Each row was made from one walk, in order. Every step used is in the known rows, and no mark comes twice. Write each row's walk.
Known rows:
mugav -> zulag -> melikid -> zezug -> nurel: [ -86  138  146 -132  340  105  178 -160   76  180   26  129  -24  -51
 -209    4  -52  -82 -100  270  -54  -24   13 -131  426  -61 -384  186
   37 -305  -90   18  -53   76  -34   33    0 -140   23   76 -233 -108
 -315  480  -19 -118  434 -191  -16  298]
rala -> kasu -> zulag -> melikid -> mugav -> zezug: [ -19  -59  172  -68  397  121  -44  -79  166  302 -279  190   83  -53
   42  -44  -90  -62   29  156   80   25  221 -122  175   25 -207  198
 -227 -338  -73  235  327   14    3  149 -215  136  -48  226  -61 -231
 -263  664  202  -48  283 -212  -49  121]
geda -> befe -> zezug -> zulag -> melikid -> mugav -> votari -> kasu: [-234  168  275 -107  459  136  211  111  249  153   50  213 -304  -28
  -48   37 -237  -87   33  492   31   52  367 -153  264  173 -414  112
   73 -110 -126  142  367   99   33  178 -153 -136  -37  408 -124   93
 -308  227  -49  -92  521 -194  270  174]
rala -> dived -> kasu -> zulag -> melikid: [ 155  120  148 -116  130  101  -40 -165  270  369 -517  162  244  -13
  -35  -32 -124 -107   71   49   26  -81 -199  -19  197  -89 -242  110
 -196 -252  -36  126  178   -6  -34  278 -128  124  -78   45 -150  -63
 -384  466  332  -58  195 -158 -140  169]
befe -> zezug -> zulag -> rala: [   9   22  142  -56  218   49   93  -61   60  121   16  167 -224  -13
  -42    5   73 -151  -91  320  -92   21  100    3  178   80 -265  142
   85  -51  -55   21   18  -18   55  -19  -20  -51  -61  127 -159  217
 -182  274 -284  -51  321  -34    6  178]
geda -> nurel -> konob -> dived -> sevo: [  61   58   60 -146  246   68   20 -273 -183  178 -138   30  407  -62
 -184  -88 -204 -157   32   80 -201   -6  -25  -23  168 -204 -333  100
  215 -268  -69   84  -29  -19   25  146  -84   -5 -101   54 -189   66
 -294 -516   62  112  147 -252  110  189]
zezug -> befe -> geda -> nurel -> konob: [-146  201  -25  -77  104   50    0 -258  -98  138  144  118  121    6
 -307  -46 -126 -151  153  249  -72   33 -179   78  140 -139 -244   95
   16 -107  -80  368  162  -37   -4  159  133  119    3  174 -167  -28
  -92 -309  -15  -53  293 -200  102   -2]
zezug -> geda -> kasu -> zulag -> rala -> dived -> sevo: [  39  -25   84  -83  119   64 -119 -190   99  332 -628  -18  131   -2
  -38    1 -261 -246 -211  -17  -80  -34  -52  -13  122   39 -268    2
 -148 -121  -68    6  298  -36   32   93    6  191  -74   69  -25  524
 -320 -164   11  124  201  -45  -40  224]
rala -> dived -> nurel -> sevo -> konob: [-179  -66   36  -35  135   29  121 -313  -21  250 -534  143 -205   15
  -57  -94 -324 -258   29   55  -30 -104  -67  -81  149 -207 -101   75
 -256 -144  -34   89  204  -46   -5  160  -71  157  -94   11 -234  171
 -250 -251  -73  -13  223 -187  -19  370]
zulag -> melikid -> mugav -> zezug: [-154 -192  146  -70  398  115   95 -121  147  207   37  225  -85  -73
  -94  -67 -115  -90 -124  156   94  114  382  -85  253  -17 -209  190
 -284 -241  -62  117   60   69   12  108  -87  111   21  210 -155 -141
 -279  220  226 -104  271 -186   39  165]
mugav -> votari -> zulag -> melikid: [ -16   25  200 -119  235   95  197  -47  134  302 -262  101  138  -15
 -141 -110  -10 -101   52   65   42   54  296 -263  204  -77 -339  129
 -329 -268  -16  213 -101   39  -45  215 -129   24   23  113 -133 -185
 -323  195  128  -71  141 -233  299  213]
melikid -> mugav -> zezug -> befe -> geda -> kasu -> zulag -> rala -> dived: [-189 -103   63   51  207   71 -303 -314  -15  247  -15  176 -284    6
 -113   20 -246 -204 -114   95  103   32  227   13   98   93 -284   79
 -374  -70 -119  319  570   54  174  -92    0  322   -8  343   19  201
 -162   26  148  -63  451 -178 -129   41]
zulag -> melikid -> mugav -> zezug -> befe -> geda: [-248  -22  105  -30  457   97    3 -188  113  211  113  276 -146  -12
 -191  -14 -153 -105  -52  309  165  136  328   24  273   32 -269  145
 -211 -144  -74  300  244   60    6   20   -9  286   35  294 -155  -95
 -122  161  120  -68  404 -278    3   29]
melikid -> mugav -> zulag -> rala -> kasu: [-121  -79  177   35  154  101  -72 -109   16  158  -87  171  -63  -18
  -58  -32  -69  -60  -84  267  -56   -3  291 -155   39   48 -188  244
   13 -249 -164  -35  -14  -22   66    4 -187   52  -82  146  -82   52
 -154  759  221   84  253  -48  -81  188]
mugav -> zulag -> melikid -> zezug -> befe: [-136   54  100  -45  281  101   92 -198   98  254  238  254   -1  -36
 -178    7 -183  -21  -22  283   25  -16  174   -1  275  -23 -361  136
  -86 -254  -61  191   44   94  -38   50  -95   -8   15   81 -254  -88
 -222  453  -21 -144  483 -208  141  215]
mugav -> votari -> kasu -> dived: [-263   63  151   72  283  101  165  -23  103  203 -271   88  -86  -32
  -69  -31 -153  -55   20  190   19   71  292 -168  -70  -14 -344  124
 -321  -56  -35    0   39  136  129   78 -107   -5   32  203  -64  -46
 -469  177  -24   51  149  -55  490  263]
nurel -> sevo -> dived -> kasu -> zulag -> melikid: [ -52  -53   54 -177  276  118   97 -200  385  434 -199   53  562   14
   -3  -99  -92  -99   78   38   27   -1 -161  -84  193 -185 -308  124
  -66 -309  -91  194  244  -81  -85  361 -182  246  -86   76 -201 -232
 -423  -51  252 -132  286 -204 -183  260]
dived -> kasu -> zulag -> melikid -> mugav -> befe -> zezug: [ 180  159  242 -229  355  143   36  -82  406  236 -175  186 -114  -33
  -61   -7  -98 -107   33  150   30   14  338  -82  285   88 -329  129
   96 -318  -77  239  278  -68  -52  251 -244  192 -115  297 -140 -286
 -334  325  151 -156  479 -221 -311   73]
mugav -> zezug -> nurel -> dived -> sevo: [-175    5   75 -107  256   66   80 -116 -112  285 -447   28   74  -24
  -31 -132  -63 -104 -106   81  -98   18  200 -154  338 -167 -207  131
   -6 -239  -28   -7  -80  -32   51  -14   83  170  -69  100 -200  -25
 -244 -228 -145   94  322 -163  125  265]
mugav -> zezug -> geda -> kasu: [-176  -66   35   15   75  109   99 -100   11  206   71   74 -285  -47
  -19  -12 -183 -147 -301   74  -30   88  144   21  185  -36 -261   27
 -362 -158    1  -27  137  122   57   81   92   91   42  217  -89  239
 -107 -284  142  -72  281  -24  390  124]
kasu -> dived -> nurel -> sevo: [-223  -73    1  -26  371   45   83 -275  -22  275 -324   66   68  -17
  -98  -47 -243 -165    5   38  -14   55  -21   -5    5 -105 -195  108
 -156 -109    2   52  142 -126   60   76  -60  142  -38   54 -139  -46
 -377 -332  -82   22  244  -77   97  300]
geda -> zezug -> nurel -> sevo: [-176   88   20 -144  202   54   95 -185  -90  122   16  -79   51  -57
 -122   -6  -23 -180 -111   99  -92  -14 -232  -21  384 -107 -177   62
  104 -185  -28   58  139 -112   75   99  138 -112   -8   68 -175   85
 -241 -335 -316 -117  416  -71   26  230]
kasu -> zulag -> rala -> dived: [  91  -86   94  -53   65   31 -157 -159   65  254 -312  135   56    3
  -63  -31  -20 -179  -59  -25  -26  -69  -84  -42   38  -46 -182  136
 -286 -129  -55   96  147  -10   77   68  -84   91  -21   -6  -70  120
 -344  280   27  -10  121  -60 -130  235]
melikid -> zulag -> rala -> kasu -> dived: [ -65 -182  150   24  350   44 -100  -93   36  208 -296   93  134   10
   -2   -4 -145  -83 -139  244  -52    6  143   26 -159   47 -239  169
  119  -42 -103 -126  130  -62  138   16 -269   39  -53   99  -61 -118
 -297  386  108  176  150  -41  198  251]
konob -> nurel -> sevo -> dived -> kasu: [-195   63   35  -35  127  143  117 -233   87  317  126   41  390   25
   68  -86  -35  -93   22   25 -140    0 -156 -104  140 -158 -307  133
   93 -223 -116  -12  127  -60   64  121 -107  122  -66   42 -266 -201
 -313 -706  226  -78  318 -129  -69  216]
zezug -> geda -> nurel -> sevo -> konob -> dived -> kasu -> zulag -> melikid: [  36 -162   61 -354  271  117   64 -235  236  402 -296  -18  253   -8
 -111  -45 -141 -276  -37   47  -51 -130 -225  -95  278 -212 -431   28
  281 -337  -82  219  419  -66 -147  369 -142  192  -55   67 -184   54
 -336 -287  439   42  280 -261 -133  248]
zulag -> melikid -> zezug -> geda -> konob: [  -2    1  130 -171  422  107  147   24   89   90  -99  117  106  -41
  -96    8 -169 -177 -179  155  -32  -31 -118    8  329   52 -229   77
   13 -236  -58   99  230   35  -86  291  -19  -71   99  120 -239  248
 -321  126   27   58  456 -139  216  195]
votari -> zulag -> rala -> kasu: [  47 -177  152   -5  -15   54  -29 -148  -25  224 -377   68  106    0
 -110  -44   21  -64  -25  109  -44  -28  228 -162  -31   31 -172  157
 -119 -178  -72  142  121  -76   61   85 -120    3  -37    4 -126   49
 -146  409  -16  111   99 -130  133  165]
votari -> kasu -> dived -> sevo -> konob: [-192 -106  156   38  354   90  262 -147  179  262 -470   96   44  -26
  -23  -32 -332  -95   41  186  -56  -44  406 -119  -72   -1 -268   93
    4  -48  -69   81  110  111   30   77  -74   49  -50   50 -182  196
 -387 -144 -210  193  112 -150  316  374]
kasu -> zulag -> melikid -> mugav -> zezug: [ -21 -180  147 -124  432  117    3 -114  179  312    4  202   50  -69
  -27  -65  -58 -112  -25    4   89   62  285 -127  230   -5 -263  176
 -272 -318  -55  259  161   59  -10  111 -129  155    0  198  -75 -233
 -302  278  192 -139  285 -189  -59  159]
konob -> nurel -> dived -> kasu -> zulag: [  77   48  106 -128  116  109   -3  -52   30  426  -42   65  442   17
  109  -67   80  -82  203 -104 -181 -109 -285 -157  101  -87 -257  136
  126 -271  -72  180  146  -99   29  157  -87   92  -82   16 -180 -327
 -317 -398  286    8  237  -84  -20  111]
zulag -> melikid -> zezug -> geda -> konob -> dived -> sevo -> nurel -> kasu: [  23  118  115 -185  546  112  112 -128   55  197  150   11  200  -17
 -124   56 -402 -221 -194  206  -93 -107 -409 -116  398   25 -481   50
  366 -256 -123  -77  253   64  -21  212  -58   53  -16  103 -241  316
 -434 -312   73   32  439 -276   54  262]
dived -> sevo -> nurel -> kasu -> zulag -> rala: [  43  -83   21  -64  185   55  -10 -233  136  389  102  -63  172   25
 -114  -44  -85 -153   30   31  -83  -50 -251 -202   76   -6 -331  149
   53 -166 -101   76   15  -35   47   47   -5  249 -111   24  -52  -39
 -284  -52  -50 -156  159  -43 -293  214]
nurel -> sevo -> dived -> kasu -> zulag -> rala: [ -47 -254   17 -102  105   92  -60 -248  227  379 -180   -9  356   28
   -2 -112   33 -122   22  -25  -30   -9  -54 -116   57 -147 -268  142
   -5 -244 -117  128  193  -93    9  204 -175  298 -105   57 -137  -88
 -305  -44  159  -50  301  -90 -258  256]
befe -> geda -> konob -> dived -> kasu: [ 130  173  128  -15  313   94  -46  -78 -130   70   39  105  205   21
  -46   -3 -106 -157  -70   95 -115  -40 -174   68  147  -42 -304   88
  177 -228  -50   53  108   50   66  155 -110   73  -25  193 -181  109
 -109  -59  379  186  331 -159   97   32]
votari -> kasu -> zulag -> rala -> dived: [ -26 -150  133    3   31   42  -61 -191   92  259 -372   91   20   -2
 -127   -2 -109 -121  -54   49    7  -56   42 -135  -49   13 -247  129
 -371  -49  -78   94  335   19  126   95  -70   34  -35   52  -85  119
 -404  307  -65   28   90  -70    1  265]
geda -> befe -> zezug -> nurel: [ -53  265   75 -114  201   56   45   28   -1   52  268  130 -320   -8
  -85   56  -60 -146 -116  270 -145  -14    0   53  247   21 -275   77
  232 -121  -40  104  197   39   40   51   40 -154   33  147 -203  157
  -77 -364 -166  -86  469 -116  184  132]
nurel -> sevo -> konob -> dived: [-112 -122   29 -107  280   41  109 -219  -27  210  121  133  -44  -32
  -34  -13 -158 -209  -81   56  -59  -95 -106  -66  140 -199 -260   54
   17 -191  -42   88  137   47   12  117 -143   54  -37  -24 -252  129
 -249 -346  -50   -5  123 -217  128  298]
votari -> zulag -> melikid -> mugav -> zezug -> geda -> nurel -> konob: [ -89 -183  176 -277  193  150   76 -242   49  270 -211  105  -31  -90
 -260 -108 -173 -201  -17   62    4   68  313 -281  350 -110 -346  122
  -35 -343 -116  279  175  -40  -95  275   53  118    4  214 -125    5
 -275 -279  256  -13  305 -345  183  162]
zezug -> befe -> geda -> zulag -> rala: [-232 -116   46   12  126   34  -44  -97   37  191  332  122   41   52
 -140   21   27 -172 -159  167   67    8   44  158   51   27 -163  113
  -60  -22  -51  318   75 -116  105   31   34  157   18  156  -68   60
  -48  -11   45   36  353 -106  -23   50]
dived -> sevo -> konob -> nurel -> kasu -> zulag -> melikid: [  72  207  141 -126  459   93  268 -202  208  492   14   16  285    0
   24  -21 -191 -192  210   83 -125 -133 -222 -249  201  -51 -334   93
  137 -204  -84  289  301  -11 -121  272  -73  138  -82  -13 -225 -109
 -326 -492  -90 -141   98 -283 -192  223]
kasu -> dived -> sevo -> nurel -> konob: [-134  156   62  -59  330   87  131 -177  100  261  -59   93  194   -4
  -21  -35 -217 -110  185  220 -113   -2 -220 -121   76 -124 -329  183
  172 -124  -90   11 -226    1   23   76  -16  112 -104   35 -123  -24
 -425 -242  -39   58  173 -149  148  310]
votari -> rala -> kasu -> zulag -> melikid -> zezug -> nurel: [  56  141  233 -198  323   77   65 -137   44  220 -363   16  111  -15
 -164   42  106  -63   16  294  -18  -45 -116 -210  222   96 -336  156
   22 -208 -120  220  482  -65   32  157  -82 -116  -23  105 -204 -170
 -294  753 -256  -32  378 -197   50  232]
dived -> sevo -> nurel -> kasu -> zulag: [  50  116   14  -61  190   81   24 -199  119  393  122   -7  255   -3
  -58  -41 -172 -138   69  -59 -103  -72 -343 -153  132  -36 -334   91
   46 -248  -64   85  -25   31   40   42   28  192 -112   17  -69  -86
 -284 -186  -77 -222  172  -59 -151  185]
geda -> dived -> kasu -> zulag -> melikid: [ 124 -144  139 -162   87   99   85  -26  355  368 -335   91  538    2
  -22 -105  -10  -29   53   11  -62  -39  176  -10  128  -69 -142  119
 -146 -259  -72  197  114  -29  -25  317 -133   50  -87  119 -157 -230
 -413  145  444 -107  265  -96   25  132]
befe -> zezug -> zulag -> rala -> kasu -> dived -> sevo -> nurel -> konob: [ -86  316  170  -43  392   75   98 -125  115  213 -365   96  -80   35
   91   30 -140 -117  235  656 -162  -37 -202 -136  106   39 -382  236
  483  -23 -147  -46   42 -118   50   22 -109   55 -228  166 -103  187
 -367  390 -299  164  364 -179   -2  297]
befe -> zezug -> geda -> zulag -> rala -> kasu: [ -67   29  159  -59  122   68   11  108  124  124 -165   72 -223   14
   37   49   20 -206 -246  332  -76  -12   40   85  104   95 -158  109
  127 -107  -43   43  198 -173   47  152  -99    1  -64  189  -70  297
 -127  235    6  156  381  -89  126  115]
rala -> kasu -> dived -> nurel: [ -96   57  116   86  267   60   50 -106    0  204 -561  147   91    5
    3  -24 -227  -83   59  223  -29   -7  106   20  -90   -8 -144  162
  -84 -123  -36   28  167  -52   69   93 -172   46  -50   88 -109   10
 -288  212   36  170  190  -88  219  228]
geda -> konob -> dived -> kasu -> zulag -> melikid: [ 205   66  174 -160  379  111   11  -40   72  261   70  101  482  -10
   59   -4  -92 -130   -5   -3  -34 -124 -177  -64  178  -56 -365  105
  144 -329  -46  219  221   11  -32  362 -243   34  -33  125 -188  -33
 -302  147  438   80  304 -193   38  134]

Which walk is each row?
[ 142 -296  209 -229   15  139   87 -110  274  310 -663   86  272  -45
 -183  -75 -105  -59  -78   13  -78  -35  379  -82  300   21 -225   28
   24 -317  -96  102  186   11  -55  229  -56  -23  -45   70 -234   67
 -391    6  276   20  447 -229  270  175]	votari -> zulag -> melikid -> zezug -> geda -> dived -> kasu
[ 286  228  116 -269  155  114 -100 -158  -11  220 -152   56  -10  -54
  -99    2  -59 -237  106  129 -226  -62 -258  -46  255 -131 -492   25
  466 -328  -59  163  286  -24  -72  256 -111   82 -138  175 -138  145
 -206 -362  188   64  378 -255  108   54]	befe -> zezug -> geda -> nurel -> konob -> dived -> kasu -> zulag
[  47   27  101  -92  355  124  -40 -196  347  330 -156  200  400   38
 -129  -27 -105  -63  176  231   70  -17   -4   81  254   -8 -396  104
   90 -273 -135  392  421   81  -75  170 -166  259  -27  170 -210 -160
 -268  193  118  -68  558 -340 -140  109]	sevo -> dived -> kasu -> zulag -> melikid -> zezug -> befe -> geda
[ 200  134   88  -54  373  105 -259 -185 -180  167  101  152  212   -5
  -38   56 -125 -138   77    2  -65 -147 -199   92  200   59 -414   14
  321 -317  -60  358  437  105   66   35 -169  126  -28  188 -169   82
  -75  101   78  109  656 -242   49  -16]	melikid -> zezug -> befe -> geda -> konob -> dived -> kasu -> zulag
[-166  -56  126  -92  304  111  -13  -98  129  250 -377  -13   44    4
   38   49 -186 -171   22  368  -91  -90 -280  -59  114   19 -285  184
  435 -156 -149  -17   76 -155   59  103 -106   81 -137  108  -19  206
 -407  216  -24  285  473 -197   49  316]	melikid -> zezug -> geda -> zulag -> rala -> kasu -> dived -> sevo -> nurel -> konob
[-164 -313  123  -29  236   33   91 -328    9  345 -751   15  -93   40
  -56  -69 -222 -192  143  165  -12  -91  271 -267 -121  -67 -188  153
   -8 -110  -86  237  378 -191    4  159 -203  179  -98   18 -147   81
 -265    9 -104  224  199 -252   81  399]	votari -> zulag -> rala -> kasu -> dived -> nurel -> sevo -> konob
[  25  312  188  -20   61   30   58 -285   53  173 -374  147 -642   33
 -128   19 -314 -234 -117  328  -26  -73   75  -73  244   15 -249   83
 -112    0  -66  -99  331 -114  112  117  -44  160 -160  215 -158  242
 -287  110 -387 -171  392 -161 -288  242]	mugav -> befe -> zezug -> zulag -> rala -> dived -> nurel -> kasu
[-161 -101  168  -72  364  107  -21 -256   64  283   -1  260  -76  -18
 -234  -35 -155 -107   -9  142  160  104  509 -117  265   54 -340  113
 -197 -216  -72  424  253   35    4   -9   -2  263   29  240 -143 -109
 -104   30   73  -46  390 -375  104   50]	votari -> zulag -> melikid -> mugav -> zezug -> befe -> geda
[ -10 -131  199  -35  320   58   35 -231  -58  296 -309   87   97   52
   65  -85 -201 -232  -95   91 -202 -115  179 -139   87  -37 -308  133
  234  -74 -137 -105   40   -8   79  -68 -217   82 -124   -8 -201    1
 -236 -473   54  154  182 -192  -64  370]	melikid -> zulag -> rala -> dived -> sevo -> konob -> nurel
[ 126  145  238 -214  439  143  -26 -121  129  342 -174  155  155  -81
  -13  -28  -64 -131  307  147   33  -40 -116 -324  303 -140 -441  134
  191 -402 -124  235  109   60 -100  371 -345  208 -164  232  -97 -161
 -360  400  374   13  247 -345    5  103]	nurel -> konob -> dived -> kasu -> zulag -> melikid -> mugav -> votari
[ 117    2  102  -46  157   31  -47 -296  124  388 -521   40  -96   -5
  -43  -49 -273 -249   61   27  -79 -179 -103 -173   87  -82 -182   56
  -64 -132  -92  133  263   21  -18  174  -66  269 -134  -32 -129  337
 -296   41 -203  -32   85 -186 -261  296]	nurel -> kasu -> zulag -> rala -> dived -> sevo -> konob
[-220   94  180   -9  361  124  -23 -204   93  257 -189  110   47   14
    3  -26 -249  -76  187  449 -118  -23   54 -296   22  -24 -360  315
  363 -201 -237  -77 -151  -78   48    8 -192  175 -201  156  -35   15
 -381  491  192  208  296 -168 -101  343]	melikid -> mugav -> zulag -> rala -> kasu -> dived -> sevo -> nurel -> konob
[  80  -39  234 -197  426   74  144 -241  241  322   37  188 -156  -17
 -103   14 -398 -254   25   51  104 -172  187 -267  228  -64 -338   78
   72 -281 -140  290  487   14  -82  354 -299  265 -100  166 -168  -72
 -364 -206   53 -137  203 -397 -294  272]	sevo -> konob -> dived -> nurel -> kasu -> zulag -> melikid -> mugav -> befe
[ 133   24  125 -364  243  107   53   30  329  345 -476   26  276   13
 -142  -92  -54 -195   43  181 -132   -7  -86  -17  280  -69 -340   89
  208 -281  -67  234  366 -182 -140  396  -43  136  -53  208 -176  -84
 -422 -221  399   25  414 -185  -20  118]	befe -> zezug -> geda -> nurel -> dived -> kasu -> zulag -> melikid
[-221  -55  131   74  301  109   21 -147   74  305 -410   73  -34   50
  150  -47  -96  -53  -51  420  -36   -3  173 -105   65   27 -350  266
  107  -91 -102 -171  -72   -7  175 -189  -99  152 -124  162  -13   29
 -308  574    4  163  362  -57  -19  346]	mugav -> zezug -> zulag -> rala -> kasu -> dived -> sevo -> nurel
[-157 -395  256 -180  357  141  227  -39  385  393 -686  102  109  -29
   17 -120 -297 -136  -77   98  -10  -20  819 -267  226   30 -239   73
 -104 -239 -149  208  376  104  -72  198 -104  206 -111  259 -125  157
 -417 -175   99  105  354 -273  201  325]	votari -> kasu -> zulag -> melikid -> mugav -> zezug -> geda -> dived -> sevo -> konob
[ -40  229   22 -102  468   79   10 -168  126  243  564   85  160   50
 -190   63 -252 -174  130  204   32 -118 -575  -54  264   79 -407   96
   61 -174 -121  443  514   36   -1  203   49  146   51  226 -159 -115
 -287   37  -15 -266  582 -244 -134   67]	sevo -> nurel -> kasu -> zulag -> melikid -> zezug -> befe -> geda -> konob
[ 160   73  112  -79  327   50  -15 -338  104  355 -499  120    4  -49
 -212   -3 -373 -190  115   47   25 -100 -301  -69  250  -36 -244   72
 -290 -240  -48  182  517   -3  -15  250 -102   95  -67   60 -172  -17
 -462  175 -102 -217  306 -281 -194  239]	rala -> dived -> nurel -> kasu -> zulag -> melikid -> zezug
[-351 -242  117   34  430   93  -72 -325  -86  290 -622  106 -247  -27
   56  -41 -208 -142  -31  285   72   41  271 -148   71   35 -192  207
    4 -126 -109  -30  358 -162  153  -74 -156  238 -141  249  -27   75
 -278  473  -98  141  461  -99 -131  295]	melikid -> mugav -> zezug -> zulag -> rala -> kasu -> dived -> nurel -> sevo
